Below are the code and all the weights of a small trained network. Each question names an input and a class and asks about switching units off, where a switched-off unit gives its printed mean instead of its output.

import numpy as np


def w(rows, s, z=0):
    codes = np.array(rows[::2]) - 128.0
    scale = np.full(codes.shape[1], s)
    scale[-1] = z or s
    return codes * scale


def f(y):
    return np.maximum(y, 0)


def log_softmax(a):
    a = a - a.max(-1, keepdims=True)
    return a - np.log(np.exp(a).sum(-1, keepdims=True))


def net(x, mask):
    res = np.array(x, float).reshape(1, 8) / 4 @ E
    y = f(res @ A[0][:, :-1].T + A[0][:, -1])
    res = res + np.where(mask, y, B[0][:, -1]) @ B[0][:, :-1]
    return log_softmax(res[-1] @ U[:, :-1].T + U[:, -1])


A, B = {}, {}
E = w([
[188,111,125,166,142,90,131,152,153,171,134],'x0',
[151,172,147,118,79,112,125,85,132,119,92],'x1',
[148,127,108,167,109,111,158,159,131,117,108],'x2',
[219,89,71,177,203,193,52,69,109,27,52],'x3',
[135,104,20,26,71,252,127,173,244,208,40],'x4',
[117,111,132,118,120,151,125,133,95,115,148],'x5',
[116,159,106,125,129,113,137,113,127,116,117],'x6',
[136,129,141,131,143,136,129,128,135,120,132],'x7',
],0.0041)
A[0] = w([
[25,148,158,98,36,74,208,182,203,138,213,106],'neuron 0',
[55,113,202,92,80,74,230,233,149,241,211,207],'neuron 1',
[94,123,201,201,135,60,186,76,23,131,162,19],'neuron 2',
[132,168,226,178,138,42,161,82,11,117,212,6],'neuron 3',
[101,74,28,81,108,139,142,111,209,202,106,31],'neuron 4',
[132,159,21,62,64,253,157,171,212,243,90,7],'neuron 5',
[114,101,37,61,59,245,192,151,255,216,55,17],'neuron 6',
[22,209,142,95,11,70,210,120,129,217,177,193],'neuron 7',
],0.0036,0.0021)
B[0] = w([
[167,52,116,98,97,184,160,91,150,139,130,204],'neuron 0',
[179,41,97,109,136,185,209,31,157,107,117,254],'neuron 1',
[126,208,175,150,92,102,69,167,66,158,186,182],'neuron 2',
[81,199,191,226,92,76,118,184,50,177,166,198],'neuron 3',
[51,136,168,122,87,64,21,195,47,142,167,177],'neuron 4',
[61,198,171,199,138,66,50,216,70,163,150,222],'neuron 5',
[63,228,246,192,200,63,92,214,56,173,142,232],'neuron 6',
[134,68,90,72,109,185,254,89,202,89,96,236],'neuron 7',
],0.005,0.0038)
U = w([
[47,252,223,178,116,75,26,221,23,184,170,4],'0',
[197,49,55,83,148,226,173,19,186,78,94,245],'1',
[136,61,34,97,152,134,87,64,165,96,128,206],'2',
],0.0038,0.0022)

Each question gives the input, the list of numbers given to net, and the class t.
The units are the neurons (one row each of A and B). Each row of codes is followed by its name. A weight is (code - 128) times the scale printed after its matrix; where a second scale follows, it is the last column's (A, B and U).
mask holds one flag per neuron, in row order. A switched-off neuron (its flag False) gives its mean, the last column of its row in B, instead of its output. The means were averaged over made-up inputs and are rounded, as every weight is.
A unit's drop is (log p(t) with every unit on - log p(t) with that unit switched off) / (log p(t) with every unit on - log p(t) with every unit switched off).
The circuit of an input: a set's keep is (log p(t) with only the set's units on - log p(t) with every unit switched off) / (log p(t) with every unit on - log p(t) with every unit switched off). Starting from all 8 units, units are removed one at a time, each time the one whose removal leaves the highest keep (on an exact tie, the one counted first), for as long as the keep stays at least 0.8.
circuit, biggest first: the units of the circuit, biggest drop first
most important unit: the unit with the biggest drop
top k neurons: the k neurons with the biggest drops, biggest first
drop when u is switched off: that unit's drop, to one decimal
input [5,1,-7,-2,8,6,8,5], class 0: top 3 neurons : neuron 6; neuron 5; neuron 4
input [-8,4,-1,-6,-5,2,8,-6], class 1: most important unit : neuron 7
input [0,-3,7,-8,-7,-3,6,8], class 1: circuit, biggest first : neuron 1; neuron 7
input [-4,4,4,-6,-3,-4,-1,2], class 1: top 2 neurons : neuron 7; neuron 1
input [6,1,-8,-8,-1,8,-4,-3], class 1: top 2 neurons : neuron 1; neuron 7
input [6,-7,4,-8,3,-7,-4,-4], class 1: top 2 neurons : neuron 1; neuron 7
input [8,-2,0,-2,6,-2,8,8], class 0: top 3 neurons : neuron 6; neuron 5; neuron 4
input [1,4,-6,0,4,-8,7,-7], class 0: drop when neuron 6 is switched off : 0.3
input [6,-5,-6,-7,1,-7,0,0], class 1: drop when neuron 7 is switched off : 0.1
input [-5,-6,-4,0,6,6,-1,5], class 0: drop when neuron 5 is switched off : 0.2
